
[[ -86   58  116 -193 -360  -69   74   75 -109 -310  -32   32  429 -138
  -262  -32   99 -185   78 -127   59  -65    9  -96   48  435   27  -62
   -97 -114 -136]
 [ 207  223  369 -132  -76   59   68  -10  107   31   64 -106  164 -331
   -33   26 -288  -23  131 -113  106 -282   59   84 -128  119 -151  121
  -105   -3  -49]
 [ 229 -252   95   60 -104  325   -5  125   58   59 -284 -247  189  -97
    82   63  174    2    9   57 -108  163 -223  171 -168   63   20 -394
   -25  284  -66]
 [  86  269  -22  -47  157    3  -36  -21   91  238  112   90 -149  -59
   217  131 -212  326   40  155  143 -289  -19   89 -154 -321   43  330
   324  -47  137]
 [  86  -69 -280   86 -287  313 -180  177    0   72 -517 -321  254  248
    32   -7  503  204   88  272 -300  211 -293  159  -63 -215  283 -421
   271  524    9]
 [ -22 -166   23 -194 -248  243 -215  227  111  136 -367 -307   20  179
   189 -113  242 -311   50   27 -190  274  188  121   11 -158  397   -5
   200  272  257]
 [ 209  301  110  -24  -14   94  -18  -14  110  167  -21 -122   73 -152
    61   73 -162  268  129   97   30 -293  -77  132 -157 -191  -52  100
   130  146    8]
 [ 440 -146  564  -38 -110  360   80   71  203   94 -183 -419  219 -436
    38   14 -175 -221   92 -170  -36   -7  -57  242 -228  224 -206 -305
  -328  278 -110]
 [ 153  -35  -99   50   29  138  -80  122   94  251 -111  -83 -106   31
   237  137   73  292  -82  268   16  -57 -238  112 -224 -328   54  -72
   279  199   65]
 [-101  354  208 -283 -239 -166   56  -18  -52 -202  144  110  289 -190
  -209  -44 -188 -133  168 -168  147 -300  232  -88   72  282   26  340
   -17 -250  -14]
 [ 445 -441  777 -183 -277  339   24  283  341  171 -202 -567   53 -457
   134  -49 -149 -596 -136 -215    0  134   38  180 -284  231 -232 -358
  -443  310  -21]
 [  23  232  -35 -156   13   -8 -158  109  157  321   13  -33 -247   76
   273   50 -107  172  -21  202   77 -206   81   66 -129 -472  170  378
   394   63  265]
 [ 149  352 -163  109  111  101  -11  -84   -5  151  -29   31   93  -31
    72  154  -56  558  169  223   14 -292 -229  148 -148 -268   14   69
   297  132  -23]
 [  38   -2 -151   48  -83  142   -8   44  -66  -35 -163   -3  212   32
     5   84  195  201   68  128  -44   25 -205   81  -66   16  119 -172
   173  112  -51]
 [ 229   69  142  -38   39  158  -57   73  181  283  -56 -162 -118 -116
   239   87 -141  135    1  115   39 -147  -55  162 -215 -274   -8   78
   156  167  107]
 [  92  -95  181 -134 -483  193  -51  198   32 -135 -354 -352  424  -67
  -175 -103  273 -260   87  -51 -168  132  -59   52  -18  249   82 -358
  -142  315  -92]
 [  16  143 -195  -46   34  109 -176   87   95  295 -131  -55 -171  178
   282   60   56  259   24  260  -32  -66  -17  117 -104 -480  264  218
   465  163  244]
 [ 257 -173  294  -26 -167  281   44  101   86    6 -210 -282  245 -238
     1   25   31 -138   50  -73  -58   67 -102  150 -151  207  -72 -311
  -165  224  -98]
 [ 223 -289  453 -113 -240   86  138  182   90  -89   -2 -150  203 -383
   -55   64  -63 -299 -151 -134  141   -8 -136    0 -214  400 -256 -302
  -321   -7 -174]
 [-420 -107 -319 -222 -334  -35  -97  138 -241 -321 -203  165  313  319
  -105  -89  443 -271   77  -23  -77  288  172 -126  248  267  523   74
   276 -166  124]
 [ -23   95 -195  -60 -128   28 -142  141   40  157 -133  -39  -23  159
   133   52  159  214  -24  250  -16  -68 -110   30  -85 -307  203   70
   358  156  124]
 [ 314 -287  424   -7 -245  296  154   97   42 -162 -203 -303  438 -385
  -139   35   52 -256   38 -182  -42  106 -189  127 -170  510 -213 -530
  -395  186 -261]
 [-248   39 -426   37 -218 -153   66   44 -307 -345  -10  336  398  136
  -229  131  385  306  -10  183   76  -32 -330 -172   43  274  127 -171
   233 -170 -195]
 [ 127  122   66  -65  120   -4  -17   51  121  256  127   58 -192 -109
   245  144 -211  220  -63  149  179 -245  -54   66 -208 -271  -25  247
   237  -48  117]
 [ -49  234 -103 -144   -1   31 -138   51   59  180  -48   11  -96  117
   196   16  -39  133   93  134   17 -122  137   72  -28 -324  264  360
   384   23  237]
 [ 329 -527  735 -212 -371  312   59  291  248    3 -223 -506  188 -421
    27  -72  -34 -715 -129 -278  -14  239   55  116 -205  433 -176 -428
  -497  228  -63]
 [ 128 -199  230  -96 -125   74   45  155   81   26   -9  -72   54 -190
    72   72  -28 -148 -124  -15  114    4  -87   26 -177  143  -72 -108
   -62   -7  -28]
 [-391  -20 -685   66   38  -56  -24   -3 -359 -238  -57  471  197  375
    11  148  426  357   38  235   19  146 -178  -98  126   49  442   55
   540 -257   36]
 [ 180  219  385 -156 -119   99   72  -24   80  -29   10 -136  247 -322
   -76   -7 -248 -116  183 -180   56 -230  121   98  -71  200  -93  104
  -146   -2  -50]
 [ -49  -74 -242  -47  -44  148 -176  158   40  200 -225  -64 -101  242
   255   30  230  108  -23  232  -83  130  -35   93  -68 -338  346   56
   419  164  222]
 [ -51  325   96 -171   17 -177   63  -31  -16  -14  274  242   20 -165
     5   93 -280  123   55  -17  257 -368  101  -61  -57   22  -31  427
   157 -302   41]
 [-174   22   -6 -207 -100   11  -28   44  -77 -111  -17  113  133   37
    32  -23   24 -200   97  -96   44   48  229  -12   91  160  272  247
   168 -200  138]
 [ -50  -86  125 -244 -354   58 -109  232   76   -4 -185 -189  107   40
    23  -87  156 -310  -26   -8  -36   91  120  -15  -15   37  197   14
    69  110  120]
 [   7 -237   40  -98  -81  160  -45  156   30   42 -140  -65   23   15
   162   28  120 -168  -44   17   -3  174   25   68  -72   43  179  -49
   109   26  111]
 [  88 -350   90  -32 -326  172   10  234    1 -104 -246 -190  274  -66
   -51   34  310 -169 -111   40  -46  201 -234   11 -117  253   16 -451
   -87  187 -118]
 [-273  520 -447  -84   98 -207  -66 -108 -176   -5  165  421   19  225
    45   97  -20  480  169  211  126 -326   59  -64   82 -264  303  555
   589 -272  157]
 [ -53  308  -34  -80   66 -140  104  -94  -99  -94  244  302  128 -137
   -37  133 -196  249   88   11  221 -330  -14  -51  -40   92  -21  303
   174 -310  -34]
 [ 248  281  131   14  133   55   43  -44  107  202  118    2  -27 -235
   122  158 -275  351   59  107  147 -360 -132  126 -228 -194 -152  154
   129   30  -14]
 [-256 -221   -5 -271 -173   67  -81  148  -71 -135 -128   61   92  129
    95  -79  165 -453   18 -133   -5  289  314  -29  132  210  415  185
   166 -187  222]
 [ 528  181  753  -66  -73  225  208  -67  199   23   41 -329  334 -685
  -128   49 -477  -93  193 -275   99 -361  -32  204 -259  347 -467 -157
  -476  133 -244]
 [ 304   78  242  -43 -241  178  -57  147  182  181 -200 -356  127 -176
    22   24    6   78   24  100  -55 -152 -171  139 -217 -131 -111 -203
   -34  373  -52]
 [-385  -20 -578   -4   -8  -11  -39   -8 -320 -236  -96  389  213  359
    12   84  386  201   95  145  -17  191  -43  -71  166   91  481  100
   489 -242   87]
 [-356  191 -416 -127  -61  -90  -74  -22 -232 -174  -17  325  172  277
   -12   26  210  135  144   86   16   12  112  -74  171   20  429  313
   454 -243  137]
 [  -9  226  -82  -68   79   -1  -17  -30   -8   80   65  134    0   -3
   115   98  -95  228   85   95   92 -189   21   53  -64 -146  123  275
   290  -93   98]
 [  91 -125  -47   35   75  125   17   72   18  109  -37   39  -25  -42
   179  153   28  166  -73  137   75    3 -179   86 -178  -74   35  -62
   184    4   25]
 [-156  112  -78 -222 -214   47 -152  112   -5    8 -170  -56   92  162
    64  -84  138 -141  123   21  -73   54  222   22   87  -85  376  230
   275   38  209]
 [  76   27  256 -114 -139   18  132    8  -32 -175   59   30  288 -284
  -125   50 -117 -114   67 -150  123 -128   -7    2  -69  374 -107  -32
  -151 -140 -135]
 [-287  124 -267 -239  -33  -29 -206  107  -21  116  -63  133 -146  319
   237  -30  101  -44   56  119   -2   60  302  -13  103 -301  515  493
   531 -122  378]
 [ 355  -93  460  -58 -116  200   73  109  188  114  -58 -279  116 -381
    48   69 -176 -107  -24  -63   68 -116 -112  140 -261  127 -241 -210
  -226  181  -97]
 [  30  198 -198  -15   18  160 -147   28   41  205 -173  -68  -19  149
   196   41   75  274  140  195  -85  -56  -16  149  -63 -365  277  151
   400  184  178]
 [-109   37 -340  -11 -116  132 -126   75  -95    5 -250    7  147  256
    68   28  326  184   98  189 -128  116  -85   57   32 -151  359  -29
   381  142  100]
 [ 186  178  312 -143 -368   38   18  111   92  -52  -98 -252  327 -254
  -184  -20  -23  -53   80  -41    9 -220  -91   20 -116  159 -152 -137
  -161  189 -140]
 [-211  -52 -393  -41 -132  115 -136  102 -137  -50 -262   61  145  322
    79    8  394   88   81  167 -125  212  -28   26   86  -91  450   -7
   407   68  139]
 [ 203 -216  284   -3 -123  162  153   69   -6 -136  -52  -80  298 -314
   -73   98   -5 -114  -18 -102   73   16 -190   62 -164  403 -174 -334
  -232   14 -201]
 [ 170   97 -110   94  135  131  -13   11   38  207  -35   15  -49  -32
   195  171  -35  409   12  222   49 -154 -232  128 -204 -272    7   -1
   281  111   28]
 [ 296  154  283   28  -49  253  115  -88   30  -48 -107 -182  379 -341
  -105   52 -143  100  248 -116  -34 -162 -103  196 -119  237 -148 -178
  -168  146 -179]
 [-164  -74 -313  -50 -175  160 -135  109 -111  -54 -307  -21  191  289
    57  -17  390   23  103  129 -164  234  -16   47   83  -43  426  -64
   335  125  118]
 [ 238 -294  387  -66 -209  263   82  140   85  -64 -184 -271  270 -291
   -21   15   31 -296   -1 -140  -17  130  -85  114 -152  349 -105 -363
  -270  155 -126]
 [-231 -141 -155 -188 -319  168 -149  156 -103 -156 -353  -97  265  261
    -9 -131  390 -321  132  -33 -202  340  199   19  167  131  501  -23
   210   87  162]
 [  67 -212   67  -15  -32  190   57   63  -38  -62 -105   -9  172 -102
    64   81   82  -73    6  -32   23  125  -84   82  -84  217   66 -167
    13  -20  -32]
 [  10  111  184 -119  -79   15  116  -42  -75 -196   81   99  302 -228
  -123   44 -121  -74  136 -157  113 -139   61    6   -8  354  -30   80
   -71 -199  -87]
 [ 115  258  -33   -8  111    6   -6  -24   53  185   94   74  -59  -90
   149  139 -166  370   43  162  122 -292 -108   79 -170 -246  -16  214
   262  -10   48]
 [-150  206 -347    2  -24  -88  -18    0 -159  -67   26  253  131  141
    -6  122  148  377   45  209   72 -147 -167  -49   -6  -92  178  129
   385 -110    6]
 [-281 -275 -241 -177 -165  141 -141  171 -115  -97 -270   39  106  307
   127  -60  371 -297   34    9 -117  394  186    0  140   82  532   44
   315  -42  229]
 [ 118  475  191  -88 -132 -222  138  -52   -2  -78  276  140  228 -346
  -207  125 -288  312   58   28  264 -584 -152  -73 -152  116 -310  181
   -30 -161 -206]
 [  68  249  170 -158 -239    0   -6   54   40  -40  -32  -95  233 -147
  -106  -16  -63   -3  124  -31   32 -220   31   19  -45   73   -2   86
    10   55  -29]
 [  19  143  297 -284 -192   -7  -40  105  109   30   15 -102   65 -153
    21  -64 -165 -260   63 -118   86 -143  249   10  -26   57   76  271
    14  -49  130]
 [-322  255 -180 -260   13 -137  -74  -25 -118  -75  114  314    3  159
    87   -7  -61  -44  140  -28  115  -88  350  -74  151  -24  397  595
   403 -367  260]
 [ 110  118   53   -7   72   37   81  -35  -10   17   95  104   95 -168
    47  140 -138  217   50   43  136 -202 -111   58 -142   34  -64   69
   102  -90  -49]
 [  51  -63  -29  -62   23   70  -63  121   74  183  -30    8 -126   12
   232  100    4   92  -87  144   78  -26  -60   59 -151 -200  105   89
   250   22  128]
 [ 268   32  395  -63  -91  239  100  -13   74  -45  -91 -206  307 -348
   -66   19 -161 -130  178 -188   -1  -88   19  160 -102  288 -118 -133
  -222   90 -109]
 [ -43  176    3 -245 -150   59 -215  146  140  228 -149 -158 -113  143
   206  -75    9  -83   77   95  -50  -46  238   73  -11 -350  318  339
   338  147  311]]

[ 241 -330   74  -49 -120  178  405 -229  207  153   56 -318  299  475
  -95 -257 -204 -300  234  -64    5  516  -13   51   -6   41] | 23
[  58 -300  -36  214  310  211  236 -217  123  214  102 -355   33  253
 -105 -210 -239 -104  168   89    8  437  213  -73   52  114] | 70
[  11   16  116  130  187  119   88   24   17   -6  -58  168  180 -135
  224   61   43    7   37   19  -53 -126  157  180   36  114] | 31
[  12 -244  280    2 -351  506  155 -113  188  -84   74 -240  264  254
  -62 -109  -84 -352  103 -177   12  606 -292  181  158   10] | 54
[ 322 -100   43  299    0  230  330 -273   12  279   64 -308  261  411
  -17 -327 -186 -185   59  -81   42  330  276   85   13  318] | 67
[ 167 -222 -143   15  436 -257  341 -145  151  248  -26  -78  132  202
   56 -148 -161   58  279  197  -72   16  358  -55 -151    3] | 66
[-221  -20  201 -130  -51 -693  -52   16  194  -84  -27  639  170 -189
  167   21  182  299  240  142 -194 -296   20  257 -112 -474] | 6
[ 244  -77  -24  397  155  261  258 -249  -16  283   54 -347  163  344
  -18 -296 -189 -108   41  -11   43  300  330   41   19  346] | 60
[ 124 -340  117   36  -85  279  295 -215  196  112  102 -331  206  382
 -124 -233 -202 -278  192  -56   11  584  -37   40   67   35] | 24
[-196   30   74   40  319 -862  -39  -30   94   86    5  692   45 -281
  194  -22  133  468  216  261 -192 -504  375  177 -129 -367] | 28
[-249 -241  -60  -59  454 -297   30    1  241   -4  -24  128  -35 -124
   49   58  -34  194  301  278 -146   -4   88  -33  -92 -299] | 7
[ 329  -79  165    0   34 -100  430 -144   22  210   11  220  377  133
  185 -148  -49 -130   99  -74  -17 -104  344  195   15  141] | 30
[-321  277  111  151 -178 -269 -357  153   93 -285 -205  341  137 -220
  255  132  301  328   80   97 -184 -277 -202  336 -178 -237] | 13
[-113  117  236  -67 -148 -477  -37   66  107 -115  -93  614  265 -207
  259   58  227  215  134   42 -157 -371   18  339  -95 -279] | 43
[  79  230  195   30 -300  161   18  120   27 -188 -224  188  417  -37
  337  102  216  -62   -2 -121  -83 -198 -150  378  -87   99] | 62
[-119  -12   69  281  281  365  -29   17    5  -37  -33  -53   54 -153
  142   64    6   -4   -6   50  -21   66   97  103   91  169] | 38
[-291  115  138  202   89  451 -242  192   42 -293 -149   28   78 -311
  242  250  161   31  -33   18  -77  -18 -205  217   62   62] | 63
[-211  165  -93  229  335 -473 -178   42   64   -9 -140  277    3 -191
  208   33  144  435  143  271 -170 -376  207  129 -218 -151] | 18
[-422   30  131  136  344  141 -258  199   71 -248  -86  292  -47 -501
  241  292  158  186   36  146 -118 -187  -49  162   89 -121] | 15
[ -26 -247  213  110 -165  459  125 -126  152  -20   85 -257  169  205
  -80 -118 -121 -266   95 -101   12  570 -164  113  150   42] | 69
[-174   53  166   86   67  272  -85  138   62 -204 -120  158  154 -246
  244  194  137    3   17    7  -73  -81 -104  231   46   13] | 59
[-307  -59  348 -215 -193 -112 -102  151  206 -308  -66  522  212 -310
  212  221  208   43  153   -2 -151 -107 -292  315   56 -382] | 49
[-454 -508  191   77  572  219  -16  -62  202    4  264   94 -236 -328
 -121   69 -172   -7  181  184  -40  402   97  -99  331 -252] | 10
[ 153  276  207  -38 -362 -446   81   26   35  -63 -182  533  465    1
  344  -19  251  137   82  -68 -138 -461   50  433 -198  -88] | 35
[ 103  323  100  328 -323  685  -95  112  -56 -217 -275 -273  349   96
  281   73  159 -157 -133 -175  -10   67 -244  343  -63  401] | 41
[-435  195  -38  274  338 -400 -384  123   62 -146 -137  338  -98 -374
  216  146  207  499  111  298 -194 -368   87  153 -158 -238] | 21
[-141 -186  125  275   29  548  -22  -98  108  -42   71 -346   37  106
  -70  -74 -102 -161   49  -20    5  530 -116   58  147  102] | 33
[-309 -253  305 -192  112   70    6  104  210 -206   41  395   91 -341
  133  211   70  -38  164   43 -103   43 -153  166  171 -306] | 40
[ -53 -443  231  -11  -86  305  222 -209  244   50  192 -210  119  242
 -179 -178 -199 -281  204  -55    4  678 -118   38  196 -120] | 14
[ -98 -344  312  -45 -284  462  132 -105  231 -100  125 -180  191  177
 -115  -81 -105 -332  141 -133    1  658 -308  140  213 -105] | 16
